Here is a tiny trained network, its code and every weight. The questions are about switching its units off for an input and a class, where a switched-off unit gives its printed mean instead of its output.

import numpy as np


def w(rows, s, z=0):
    codes = np.array(rows[::2]) - 128.0
    scale = np.full(codes.shape[1], s)
    scale[-1] = z or s
    return codes * scale


def norm(h):
    return h / np.sqrt((h * h).mean(-1, keepdims=True) + 1e-5)


def f(y):
    return np.maximum(y, 0)


def log_softmax(a):
    a = a - a.max(-1, keepdims=True)
    return a - np.log(np.exp(a).sum(-1, keepdims=True))


def net(x, mask):
    res = np.array(x, float).reshape(1, 7) / 4 @ E
    u = 0
    for l in range(3):
        y = f(norm(res) @ A[l][:, :-1].T + A[l][:, -1])
        res = res + np.where(mask[u : u + 16], y, B[l][:, -1]) @ B[l][:, :-1]
        u += 16
    return log_softmax(norm(res)[-1] @ U[:, :-1].T + U[:, -1])


A, B = {}, {}
E = w([
[103,143,157,200,140,154,129,177,147,120,131,100],'x0',
[131,129,129,129,128,127,129,128,127,126,125,129],'x1',
[160,146,174,137,107,147,140,175,92,213,129,248],'x2',
[186,80,59,145,94,199,62,172,105,102,151,130],'x3',
[111,102,116,122,190,85,168,181,45,95,156,130],'x4',
[124,138,191,67,50,173,188,156,141,56,205,124],'x5',
[97,221,41,174,47,89,154,112,74,159,166,105],'x6',
],0.011)
A[0] = w([
[64,90,170,117,82,142,115,107,103,90,169,147,49],'0.n0',
[136,111,209,76,105,120,118,145,151,120,224,109,74],'0.n1',
[136,103,156,138,53,147,75,111,141,154,86,141,79],'0.n2',
[94,158,182,234,133,184,111,197,162,135,152,68,34],'0.n3',
[121,158,159,123,152,139,121,153,44,140,133,143,108],'0.n4',
[135,162,193,229,180,156,113,206,133,131,150,65,29],'0.n5',
[140,119,110,34,115,119,107,94,96,168,129,139,43],'0.n6',
[121,51,182,65,190,233,164,158,199,147,168,130,31],'0.n7',
[111,100,113,104,67,155,139,84,183,152,79,121,46],'0.n8',
[143,82,100,155,219,111,106,135,188,146,66,159,72],'0.n9',
[114,119,81,119,104,117,60,185,122,105,159,107,144],'0.n10',
[166,84,135,165,120,131,183,100,120,86,104,140,67],'0.n11',
[138,131,206,88,99,149,104,120,68,116,184,85,35],'0.n12',
[103,193,157,121,205,123,177,82,169,96,127,141,43],'0.n13',
[203,77,96,2,91,49,105,44,88,126,131,157,2],'0.n14',
[75,135,164,227,143,162,128,186,153,115,123,118,9],'0.n15',
],0.0079,0.0085)
B[0] = w([
[131,180,92,120,139,154,139,149,128,124,61,123,153],'0.n0',
[141,179,88,128,112,150,166,178,119,110,49,116,222],'0.n1',
[173,181,120,123,195,129,154,106,116,126,173,120,183],'0.n2',
[92,102,58,104,136,121,174,92,196,121,143,202,186],'0.n3',
[199,154,118,139,134,107,154,116,168,145,144,91,190],'0.n4',
[78,100,64,134,158,124,180,95,172,105,128,207,173],'0.n5',
[73,114,111,161,146,142,161,142,170,126,131,179,154],'0.n6',
[103,139,151,155,73,46,58,129,108,81,145,159,238],'0.n7',
[157,165,143,159,190,116,132,118,137,96,186,124,163],'0.n8',
[91,191,111,118,43,85,96,160,94,82,105,145,247],'0.n9',
[129,122,170,146,105,147,191,41,77,139,94,115,252],'0.n10',
[128,162,130,82,125,98,89,86,106,119,154,136,129],'0.n11',
[138,157,103,111,114,139,155,126,128,103,104,140,157],'0.n12',
[150,105,162,176,99,159,167,51,77,127,109,117,172],'0.n13',
[2,77,58,205,178,157,203,117,248,88,148,237,194],'0.n14',
[108,86,66,120,141,113,157,107,185,126,141,189,149],'0.n15',
],0.0096,0.0039)
A[1] = w([
[119,83,183,78,113,175,141,143,167,116,124,134,124],'1.n0',
[110,61,113,95,207,102,163,200,57,95,124,133,53],'1.n1',
[117,111,128,92,193,112,129,177,34,117,177,109,23],'1.n2',
[88,112,141,188,143,160,125,173,157,134,143,110,82],'1.n3',
[102,74,101,114,183,140,108,113,145,92,141,46,37],'1.n4',
[121,62,116,118,133,92,150,124,135,120,156,137,43],'1.n5',
[135,104,116,143,166,111,114,128,103,137,113,154,70],'1.n6',
[143,101,88,175,166,98,54,118,135,169,61,139,26],'1.n7',
[204,40,59,134,134,221,43,166,93,86,170,141,49],'1.n8',
[105,124,114,131,158,134,100,131,121,157,105,119,21],'1.n9',
[91,105,137,122,163,142,97,138,150,91,138,12,49],'1.n10',
[153,55,192,83,197,128,54,154,159,84,54,155,27],'1.n11',
[112,101,123,134,189,124,67,129,101,190,81,100,2],'1.n12',
[138,125,209,142,163,189,109,218,102,233,162,189,62],'1.n13',
[107,122,203,64,156,61,169,118,146,162,103,115,94],'1.n14',
[138,149,152,85,106,183,40,100,231,173,107,115,64],'1.n15',
],0.011,0.0067)
B[1] = w([
[82,149,53,122,187,127,62,151,113,109,121,105,214],'1.n0',
[206,221,157,185,186,158,108,82,218,121,204,129,218],'1.n1',
[230,186,141,184,142,179,121,93,181,185,139,145,161],'1.n2',
[85,82,69,97,190,149,148,96,124,131,145,178,148],'1.n3',
[198,93,105,77,92,38,187,98,150,166,98,166,191],'1.n4',
[128,154,98,125,113,143,132,92,182,152,148,100,150],'1.n5',
[118,182,141,67,116,152,153,167,168,91,129,137,174],'1.n6',
[103,167,90,45,176,188,148,189,108,23,90,113,253],'1.n7',
[44,97,248,172,133,203,192,67,88,231,61,103,247],'1.n8',
[118,177,107,96,150,127,142,145,129,166,111,123,135],'1.n9',
[219,63,104,71,37,53,161,91,169,146,50,180,189],'1.n10',
[66,82,154,193,89,48,23,171,41,77,250,160,238],'1.n11',
[157,191,98,70,162,212,108,190,127,96,50,79,161],'1.n12',
[219,15,53,50,84,15,167,55,179,105,68,74,225],'1.n13',
[117,30,159,179,155,255,96,110,64,168,87,116,225],'1.n14',
[228,169,123,202,242,133,173,130,124,118,209,125,207],'1.n15',
],0.0079,0.0048)
A[2] = w([
[84,143,65,183,74,86,127,182,93,176,162,134,58],'2.n0',
[160,86,125,75,130,122,150,185,147,208,144,242,134],'2.n1',
[139,125,182,40,69,191,151,183,161,76,197,148,23],'2.n2',
[64,95,114,129,152,166,159,119,166,159,144,169,125],'2.n3',
[212,209,152,169,160,150,147,133,169,137,201,96,31],'2.n4',
[194,180,170,131,185,146,94,123,225,159,187,63,60],'2.n5',
[73,118,149,175,101,196,137,103,93,179,105,92,87],'2.n6',
[126,138,172,2,69,180,161,215,135,106,176,79,4],'2.n7',
[123,158,188,55,59,195,176,210,135,49,163,90,71],'2.n8',
[81,182,65,137,68,87,99,119,74,169,234,90,57],'2.n9',
[131,68,187,159,146,129,157,73,117,111,81,89,187],'2.n10',
[64,210,61,123,45,103,111,157,98,172,114,128,74],'2.n11',
[86,205,84,99,136,130,85,194,112,117,37,130,32],'2.n12',
[149,154,84,127,87,89,125,115,117,169,149,44,58],'2.n13',
[59,139,243,93,193,91,145,100,120,215,102,62,3],'2.n14',
[172,74,114,34,99,50,150,86,148,145,101,118,58],'2.n15',
],0.0092,0.0047)
B[2] = w([
[87,76,166,73,124,99,84,137,175,59,127,167,184],'2.n0',
[91,142,76,142,58,74,164,67,224,72,127,16,213],'2.n1',
[76,174,64,87,228,112,116,189,92,113,74,100,182],'2.n2',
[67,58,89,143,148,197,175,92,151,100,138,100,203],'2.n3',
[211,153,118,197,206,115,128,42,75,111,163,170,192],'2.n4',
[186,177,104,167,153,113,180,104,37,161,201,171,177],'2.n5',
[91,95,210,80,118,136,141,132,81,211,119,135,207],'2.n6',
[125,180,92,86,216,136,71,97,151,191,24,84,162],'2.n7',
[125,178,32,51,244,135,73,145,106,207,58,97,210],'2.n8',
[84,75,217,212,133,137,38,166,161,69,177,177,201],'2.n9',
[117,195,119,148,49,159,149,206,113,206,140,131,254],'2.n10',
[130,45,183,104,152,102,27,190,118,91,163,138,225],'2.n11',
[101,224,92,28,180,164,105,159,127,167,150,53,199],'2.n12',
[181,75,233,130,139,106,136,172,132,61,135,150,189],'2.n13',
[87,88,175,115,70,254,200,132,74,162,108,132,159],'2.n14',
[187,111,88,74,29,95,110,181,197,160,150,119,209],'2.n15',
],0.0079,0.0061)
U = w([
[127,205,77,51,198,150,73,181,91,129,63,86,207],'0',
[107,66,224,151,91,80,5,191,99,64,183,163,136],'1',
[213,86,79,93,8,60,163,116,187,146,93,91,90],'2',
[90,92,193,157,87,239,179,106,57,220,83,113,160],'3',
[58,99,50,150,171,153,169,104,207,92,156,198,152],'4',
[238,191,129,204,188,132,148,74,101,128,189,155,2],'5',
],0.017,0.002)

Each question gives the input, the list of numbers given to net, and the class t.
The units are the neurons (one row each of A and B). Each row of codes is followed by its name. A weight is (code - 128) times the scale printed after its matrix; where a second scale follows, it is the last column's (A, B and U).
mask holds one flag per neuron, layer by layer. A switched-off neuron (its flag False) gives its mean, the last column of its row in B, instead of its output. The means were averaged over made-up inputs and are rounded, as every weight is.
A unit's drop is (log p(t) with every unit on - log p(t) with that unit switched off) / (log p(t) with every unit on - log p(t) with every unit switched off).
The circuit of an input: a set's keep is (log p(t) with only the set's units on - log p(t) with every unit switched off) / (log p(t) with every unit on - log p(t) with every unit switched off). Starting from the 12 units with the biggest drops (on a tie, the unit counted first), units are removed one at a time, each time the one whose removal leaves the highest keep (on an exact tie, the one counted first), for as long as the keep stays at least 0.8.
units of the circuit, in order: the units of the circuit, biggest drop first
most important unit: the unit with the biggest drop
top k neurons: the k neurons with the biggest drops, biggest first
top k neurons in layer l: the k neurons of layer l with the biggest drops, biggest first
input [-4,-6,-6,-8,4,6,-5], class 3: units of the circuit, in order	1.n14
input [2,-3,6,1,-4,-6,-2], class 0: top 3 neurons	1.n7, 2.n12, 1.n12
input [-7,3,-5,-7,2,6,-5], class 3: top 2 neurons	1.n14, 0.n13
input [2,1,-8,-6,0,0,8], class 1: units of the circuit, in order	2.n9, 2.n11
input [-6,7,5,-8,6,-5,8], class 1: units of the circuit, in order	2.n11, 2.n9
input [0,-6,2,-8,2,8,8], class 0: top 3 neurons	2.n8, 1.n8, 1.n11
input [6,5,2,-7,-6,-1,7], class 1: top 3 neurons	1.n8, 2.n11, 0.n10
input [-2,8,8,8,-6,-7,0], class 2: top 2 neurons in layer 1	1.n13, 1.n14
input [-2,-4,-7,-7,7,1,3], class 2: units of the circuit, in order	1.n10, 1.n4, 2.n15
input [5,-1,-7,2,1,4,-6], class 2: top 2 neurons	1.n10, 1.n4
input [7,3,1,-3,7,3,-2], class 4: top 3 neurons	0.n5, 0.n3, 0.n15
input [4,-8,7,-3,-8,8,3], class 0: top 2 neurons in layer 2	2.n8, 2.n2
input [-4,-1,-1,5,0,5,1], class 0: top 2 neurons	2.n8, 0.n1
input [7,-8,-7,-3,8,-2,-6], class 5: most important unit	1.n1
input [7,-2,0,-7,-8,-8,0], class 0: top 2 neurons in layer 0	0.n9, 0.n10
input [7,1,1,-7,-6,2,7], class 1: top 2 neurons	1.n8, 2.n11
input [4,5,-3,2,-6,5,4], class 5: top 3 neurons	1.n7, 0.n9, 2.n4
input [-8,7,-7,-6,-7,-5,1], class 4: top 3 neurons	0.n14, 1.n13, 1.n15
input [-3,0,-6,1,6,4,1], class 2: top 4 neurons	1.n10, 1.n4, 2.n15, 1.n15
input [7,-5,2,8,-7,-6,-5], class 3: most important unit	1.n8
input [4,1,8,7,-7,-1,-7], class 2: top 2 neurons	1.n13, 0.n2
input [0,2,-5,6,-3,2,-1], class 3: top 2 neurons in layer 1	1.n8, 1.n13
input [-4,-4,1,-7,-7,1,-3], class 3: top 3 neurons	1.n14, 0.n13, 2.n14
input [0,-3,0,-2,-1,4,5], class 1: top 2 neurons	1.n7, 2.n9
input [5,1,6,-1,-2,-6,4], class 0: top 3 neurons in layer 1	1.n7, 1.n10, 1.n4
input [3,4,-7,-7,-7,-2,-5], class 2: top 4 neurons in layer 1	1.n10, 1.n8, 1.n4, 1.n1
input [0,1,-4,-1,1,-4,-7], class 1: units of the circuit, in order	1.n11
input [-2,1,5,5,-5,3,-3], class 2: top 2 neurons	1.n13, 1.n1
input [-3,6,1,4,-8,4,7], class 5: top 3 neurons in layer 0	0.n9, 0.n7, 0.n2
input [-7,0,1,6,-8,-4,6], class 5: top 2 neurons in layer 0	0.n2, 0.n9
